Where the symbols take the items:
* | γ σ φ
noga | dima tuka diva
limi | dufa safe kabi
lesa | lika zoma pora
rula | vafa gafo fese
dagi | diti pora loge
totu | lumu seto totu
madu | dala sesa tilu
pumi | vugu basa safe
manu | lesa lepi mume
dima | seto gavi totu
biva | bata vusu beso
vusu | kabi pegu dagi
zede | tadi lopo zoda
bata | kabi rube beso
lepi | zoma vido nano
dile | lepi diti manu
dala | geto vugu vugu
vafa | rebu bifo guvu
neta | dama rebu tuka
sesa | sibi sibi dala
tuka | gavi dama dima
rugu | sesa mezu pegu
dipi | zede lumu tadi
mezu | vugu dufa pumi
mume | zoda pasa zede
sibi | kise voto guvu
gobu | gafo masu rula
pegu | safe pumi limi
guvu | beso kise geto
rebu | dipi rula dama
lika | vusu manu mike
zoda | pasa mume diti
kabi | voto biva sibi
masu | nube madu rimi
beso | dala kabi rube
more | pora lesa dagi
diva | totu dima lopo
dama | gavi dipi rula
vugu | pegu rugu vusu
lopo | dipi bege zoma
rube | masu mive gobu
fese | neta vafa bege
seto | diva noga lumu
geto | rimi madu rimi
bifo | rula sesa dama
vido | dile pasa zoma
tadi | zoda zede bege
gafo | bifo nube lumu
mive | rimi geto masu
kise | sesa beso madu
loge | mezu rure rugu
zoma | manu dile diva
mike | dagi tadi dufa
bege | tuka neta noga
diti | vido dagi lepi
gavi | noga bege dile
basa | sesa loge vugu
voto | beso bata kise
pasa | diti zoda zoma
rimi | rube tilu nube
pora | mike lika rure
nube | gobu rube gafo
safe | rugu vugu biva
dufa | loge dagi basa
lumu | lopo diva zede
rure | dufa mike mezu
tilu | mive dala rube
nano | pasa tadi vido

The rows follow the links: the fewer symbols apart two items are, the more alike their rows tend to be.

Some items and rows for them; each showing differs a little:
lepi: 1,-10,8,-11,14,34,10,12,35,-18,17,6,6,18,0,-21,7,-36,1,-25,13,21,-32,22,4,-13,42,23,45,-15,31,-17,49,12,13,1,-13,-11,0,-3,15,-14,25,0,-8,7,-4,43,11,16,6,28,14,-12,4,2,-10,-4,-21
pora: -5,15,-6,11,12,7,23,-34,-15,-6,3,-1,-2,-9,29,-12,-42,27,-8,-10,-6,13,32,-15,-2,-34,16,2,1,45,-9,-4,1,-9,7,2,-1,-28,29,-22,-19,-3,-11,-18,50,17,16,24,-29,17,-11,33,-15,15,16,23,-16,-3,1
rube: -6,-25,9,24,-8,-43,-9,-18,-12,11,-27,18,7,-4,25,-3,28,-7,-10,17,-5,-5,-37,-10,-39,35,-28,47,14,-11,-14,-10,-12,-23,6,-7,12,1,26,18,6,-1,37,4,7,15,-26,1,0,-9,-47,-8,-10,19,-20,14,-16,5,8
vugu: 27,8,-9,-29,-3,-14,-6,52,28,21,35,0,-34,17,30,22,4,18,4,-15,43,-20,-1,27,-5,-2,-11,-31,-19,-12,-14,-13,-19,0,14,16,9,5,-14,44,9,9,-7,9,-3,-29,-7,4,25,-7,-6,-15,6,-12,15,-31,6,4,-3
rula: -3,-9,9,-12,-1,-21,6,2,-13,17,-17,-24,1,-15,-23,-3,14,3,-27,-5,-15,-1,5,-35,12,37,-12,12,0,36,-8,40,1,20,-3,-34,-40,-19,5,-53,9,21,-12,11,-21,-13,-26,-30,7,3,7,-2,-5,33,-3,-20,30,5,-2
bifo: 4,-5,8,-11,-2,-26,5,6,-14,18,-14,-25,2,-15,-20,1,16,2,-25,-6,-9,0,6,-39,14,43,-15,15,-4,30,-11,41,0,29,-8,-28,-41,-11,2,-51,5,24,-12,15,-24,-16,-22,-32,3,-2,11,-8,0,31,-2,-16,27,7,-1
dala: 28,-7,19,-1,-14,-37,-13,23,20,12,7,11,-10,12,44,21,22,-5,9,-8,32,-14,-42,14,-23,32,-25,16,-6,-38,-21,-14,-14,8,-4,15,17,12,-1,52,10,0,25,20,-8,-7,-8,2,4,-19,-37,-18,7,-1,-15,-5,-20,9,5
diva: -40,27,-23,11,-3,34,-28,-7,-4,-6,-16,12,18,-12,-37,-7,-16,-20,14,9,-62,-8,-1,11,1,-21,5,-18,-6,-7,7,-24,-20,-23,-1,-12,30,45,-29,38,-8,7,-7,-7,2,6,19,7,4,2,10,-15,-3,-27,-21,1,-7,11,13
pumi: 27,6,-10,-30,-4,-8,-11,50,28,21,33,-3,-39,14,25,26,3,23,-2,-19,41,-22,6,28,-1,-7,-10,-39,-17,-3,-15,-7,-18,-7,15,11,5,1,-13,34,13,11,-13,7,-4,-31,-8,3,25,-5,-2,-13,8,-13,18,-35,9,-1,-4
voto: 32,6,28,13,-15,-3,13,-20,-13,-23,-5,-2,22,-1,11,13,-9,-1,34,10,13,7,3,-15,8,14,-5,8,-23,-36,-5,8,2,44,-41,35,16,7,-6,10,-20,-21,6,9,-15,27,37,-29,-45,-24,2,-12,12,2,-12,35,-12,-1,11
dipi: -24,-21,-18,10,3,9,-9,-5,-35,-1,-23,-4,5,-6,-53,-5,20,14,-5,47,-19,-6,37,-7,6,-3,-11,-27,-19,-2,20,25,-9,-23,1,-9,2,1,-4,-42,-10,-7,-25,-14,-17,-8,-7,-42,12,-6,34,-24,-9,-9,9,-10,30,-16,7
lumu: -40,-3,-28,22,-5,17,-23,-20,-29,-2,-27,11,11,-13,-49,-7,6,5,7,39,-45,-14,23,4,-2,-16,-9,-26,-16,-12,13,-4,-28,-40,4,-12,26,28,-14,4,-7,-6,-18,-17,0,4,5,-23,8,-7,15,-26,-12,-22,-8,0,8,-7,12
dagi: 5,17,-9,2,13,11,26,-20,-8,-7,17,0,-10,1,35,-12,-43,32,-10,-12,13,12,36,-5,-1,-39,18,-6,2,43,-8,-8,2,-13,15,10,-3,-31,27,-17,-14,-7,-11,-22,47,11,15,27,-17,16,-6,37,-15,6,25,15,-8,-6,-3
geto: 2,-19,12,14,-7,-43,-11,-4,3,13,-18,16,1,3,33,3,24,-16,-6,3,4,-8,-50,-1,-33,36,-25,48,18,-16,-13,-15,-9,-14,4,-4,11,8,18,31,10,-3,37,9,2,10,-21,13,4,-9,-47,-6,-2,13,-18,8,-20,12,3
manu: -4,-5,4,-1,18,36,19,-13,19,-24,12,5,10,13,11,-25,-14,-24,-1,-19,8,28,-12,14,5,-30,42,26,38,2,24,-14,46,2,14,5,-13,-21,12,-14,4,-17,17,-11,16,18,7,48,-6,21,5,43,4,-3,7,15,-14,-5,-10
lika: -2,17,-3,12,8,10,29,-35,-8,-13,8,3,2,-7,28,-14,-40,21,-5,-15,0,17,28,-13,-1,-33,21,5,7,40,-10,-8,5,-3,3,5,-4,-29,25,-19,-16,-6,-5,-17,47,20,21,28,-30,18,-9,39,-10,12,17,31,-17,-5,-1

Each walk starts at a row. The symbols on each line, taken left to right, move it on to the next item.
Each answer is a row, close to the row of the item it stands for.
-38,26,-25,12,-6,28,-27,-12,-10,-2,-16,13,14,-10,-32,-4,-16,-11,15,15,-60,-11,2,10,-2,-20,-4,-23,-13,-4,0,-24,-28,-25,-2,-7,33,45,-23,43,-12,5,-10,-10,7,8,18,5,0,-2,5,-15,-5,-27,-22,9,-7,9,14
γ φ γ σ σ γ γ σ
-39,-8,-22,16,5,26,-21,-12,-27,-10,-27,7,16,-7,-55,-12,11,-1,7,41,-36,-5,28,8,2,-23,1,-28,-14,-14,27,2,-11,-33,2,-7,21,22,-13,-12,-5,-9,-19,-16,-12,-2,1,-23,15,-2,32,-25,-9,-24,-3,-5,12,-14,7
φ γ γ σ γ γ
-10,17,-1,11,14,17,24,-38,-5,-15,5,1,8,-7,22,-17,-39,6,-5,-17,-7,24,17,-12,-1,-30,25,16,16,37,-5,-8,16,-1,3,1,-6,-25,25,-19,-11,-6,-4,-16,43,21,17,39,-27,22,-6,40,-10,11,10,27,-19,-1,-3
-15,-33,-21,17,5,10,-7,-7,-35,-12,-19,7,3,4,-38,-10,27,15,3,54,1,-1,36,9,-7,-15,-2,-27,-15,-22,31,9,0,-34,7,11,18,-1,2,-33,-9,-21,-9,-22,-11,1,-4,-33,14,-7,26,-22,-8,-21,15,0,21,-28,3
σ φ σ φ γ φ φ σ
-7,7,-16,10,11,1,20,-29,-19,-3,4,3,-10,-4,23,-10,-36,41,-12,1,3,8,44,-8,-7,-36,8,-15,-8,41,-10,3,-9,-21,9,5,0,-31,28,-27,-21,-7,-21,-25,48,10,12,7,-19,11,-8,26,-23,10,26,17,-6,-8,3
σ φ γ σ φ σ
-21,-28,-5,14,-2,-40,-13,-18,-24,21,-35,-2,-1,-14,-16,-8,30,11,-29,23,-19,-11,0,-24,-17,31,-32,20,2,24,-8,20,-19,-27,12,-34,-12,-8,21,-36,4,9,-4,-3,1,-9,-39,-24,14,-2,-16,-13,-15,24,-9,-7,14,-2,4
-14,-29,4,18,-1,-43,-12,-12,-7,17,-25,17,2,-2,23,-2,31,-7,-15,13,-4,-7,-38,-7,-40,32,-30,46,15,0,-14,-11,-13,-29,16,-17,7,-1,26,11,9,0,30,0,10,3,-35,7,12,-3,-45,-6,-15,18,-17,-1,-13,4,5
φ σ φ φ φ φ φ
-25,27,-3,-21,1,27,-8,11,10,6,-5,-23,12,-17,-54,-5,-4,-26,-8,-20,-49,-1,-6,-13,31,8,6,-8,6,24,2,18,4,23,-10,-35,-29,21,-34,-13,6,30,-18,16,-28,-15,-4,-6,9,10,33,-1,10,5,-18,-25,19,13,-1
φ γ φ φ φ φ σ σ
-30,43,-10,-8,-7,33,-21,6,17,3,-4,-4,15,-14,-33,-2,-21,-32,6,-25,-64,-5,-17,3,17,-6,6,-9,2,11,-8,-16,-8,6,-9,-22,3,42,-36,37,0,22,-8,9,-3,-3,16,19,1,6,11,-6,5,-11,-27,-10,-4,21,4
-19,-30,1,16,-3,-46,-11,-12,-22,25,-30,2,-1,-10,4,-7,31,2,-30,18,-15,-8,-16,-20,-27,39,-31,37,13,18,-15,13,-16,-28,13,-26,-10,-7,28,-21,7,9,16,-2,5,-4,-40,-9,14,-2,-32,-7,-17,27,-8,-3,5,2,2
γ γ φ φ φ σ
10,-1,18,-16,-6,-18,11,4,-6,10,-12,-30,7,-14,-24,1,11,1,-19,-9,-5,5,5,-37,21,36,-8,10,-5,26,-8,42,6,37,-16,-30,-41,-15,-1,-54,7,20,-13,15,-25,-15,-15,-31,-4,-1,16,0,4,32,-5,-13,25,6,-8
σ φ γ γ σ
-17,38,-3,-25,-5,20,-12,19,19,7,5,-17,8,-16,-34,-5,-17,-33,-5,-35,-57,0,-18,-13,30,11,8,3,11,26,-5,3,-1,27,-13,-34,-25,26,-34,9,6,33,-8,16,-17,-12,3,11,6,10,19,2,12,3,-22,-18,10,23,-3
27,9,-12,-27,-4,-13,-4,40,20,23,35,0,-42,13,32,21,-9,38,-5,-15,37,-24,13,26,0,-16,-10,-44,-26,5,-19,-4,-21,-8,13,14,3,-8,-7,31,7,6,-17,5,8,-28,-7,-1,19,-5,-7,-6,-3,-4,20,-29,6,1,-3
σ σ σ φ σ φ
13,14,-15,-18,6,-10,5,17,10,20,27,-3,-39,4,35,12,-26,49,-13,-14,33,-16,34,13,-4,-32,-6,-43,-25,31,-19,-4,-23,-21,19,10,1,-16,12,10,0,8,-24,-10,34,-24,-4,8,13,6,-9,8,-11,5,30,-22,3,-2,0
σ γ γ φ σ φ γ φ
39,23,9,-10,-11,-2,21,5,8,-8,34,-5,-16,6,44,21,-36,30,21,-17,39,-3,27,6,10,-21,4,-32,-28,-5,-16,-7,-13,20,-18,41,13,-8,5,25,-15,-6,-9,-1,16,10,39,1,-28,-6,-8,4,5,-5,21,19,-4,2,0
-24,37,1,-22,-2,28,-12,14,28,3,4,-13,12,-13,-30,-1,-16,-41,-3,-41,-52,1,-26,0,27,7,16,3,19,17,-1,-5,10,25,-4,-30,-23,24,-34,19,11,29,-4,17,-14,-11,6,23,11,14,15,8,14,-2,-23,-16,2,21,-2
φ γ γ σ γ φ φ γ
-3,0,7,-16,13,33,8,12,36,-18,19,1,4,14,1,-19,2,-41,1,-33,4,21,-33,19,7,-11,40,22,45,-9,25,-18,46,13,10,-6,-19,-8,-5,3,21,-4,24,4,-7,7,-2,44,10,17,7,31,16,-8,0,2,-10,3,-18
σ φ φ γ γ
0,-19,1,-6,17,31,16,8,23,-21,18,4,0,21,3,-22,8,-22,1,-10,28,21,-15,25,2,-25,40,15,41,-15,35,-12,49,-1,19,11,-9,-20,10,-17,11,-21,22,-9,-1,9,-8,38,11,16,13,34,8,-15,14,4,-6,-13,-19
-20,-30,0,20,-2,-48,-13,-18,-18,23,-33,10,0,-8,8,-5,37,5,-25,22,-8,-8,-20,-16,-32,29,-32,36,16,10,-16,1,-17,-34,20,-26,-1,-3,28,-7,11,4,18,0,11,-4,-36,-2,15,-1,-35,-9,-17,23,-9,-2,-3,0,2
γ φ σ σ σ σ σ γ
-14,-24,6,19,-2,-41,-13,-11,-2,14,-23,18,2,2,24,-1,27,-12,-15,10,-2,-11,-41,-1,-37,29,-25,48,20,-4,-11,-14,-13,-28,13,-14,10,3,23,22,11,0,33,4,9,2,-29,16,12,-2,-45,-3,-11,17,-17,4,-19,7,5
φ γ φ φ γ
-7,18,6,-23,0,3,0,18,8,13,-2,-29,3,-16,-33,0,-2,-19,-15,-25,-28,6,-3,-27,30,23,0,4,4,34,-7,31,8,37,-11,-36,-45,2,-20,-34,11,32,-17,16,-26,-23,-10,-13,7,7,24,5,7,22,-11,-25,22,13,-2
13,16,-21,-12,6,-8,9,10,1,16,28,-2,-35,3,33,8,-30,52,-13,-8,26,-9,42,8,-4,-30,-2,-38,-22,36,-20,-5,-23,-19,19,9,3,-20,13,5,-10,5,-24,-14,38,-16,1,9,1,8,-7,8,-12,5,34,-12,2,-2,3
σ γ φ φ φ
1,-14,5,-6,15,33,9,15,30,-19,18,5,3,23,-4,-18,13,-38,5,-17,18,15,-29,25,4,-12,38,22,43,-22,36,-15,49,7,13,4,-11,-11,-1,-6,16,-13,28,1,-14,6,-8,39,21,12,13,25,16,-13,6,-5,-9,-8,-19
σ σ φ σ φ φ γ
47,1,34,-2,-19,-28,8,11,7,-2,10,-11,0,3,30,32,8,2,22,-7,43,-4,-10,-8,5,32,-18,0,-23,-35,-20,12,-8,44,-29,26,3,5,-10,23,1,1,7,24,-25,1,19,-32,-22,-23,-9,-21,14,7,-6,5,-5,-1,8
-7,-44,-11,11,13,20,1,4,-16,-19,-6,12,2,18,-28,-12,34,2,3,44,29,8,16,23,-6,-18,16,-12,9,-35,45,4,22,-26,15,15,11,-14,7,-33,6,-32,1,-21,-16,2,-12,-16,20,-2,28,-6,-1,-26,18,1,16,-31,-8
σ γ σ σ σ γ
-2,-39,-4,3,13,29,1,9,7,-22,5,9,3,25,-18,-20,30,-16,6,20,28,13,-3,29,0,-20,30,2,27,-37,47,-4,38,-15,15,14,1,-15,4,-26,11,-30,19,-10,-17,7,-12,8,26,4,24,7,5,-24,14,0,6,-24,-16
σ φ σ φ σ
1,15,-21,-3,10,-6,15,-11,-8,7,15,-1,-25,-6,32,1,-36,51,-15,-6,14,-4,43,0,-7,-33,-1,-29,-16,45,-21,-2,-23,-24,16,4,1,-24,22,-8,-8,6,-27,-17,49,-7,7,13,-6,12,-9,21,-23,8,27,0,-1,-4,3
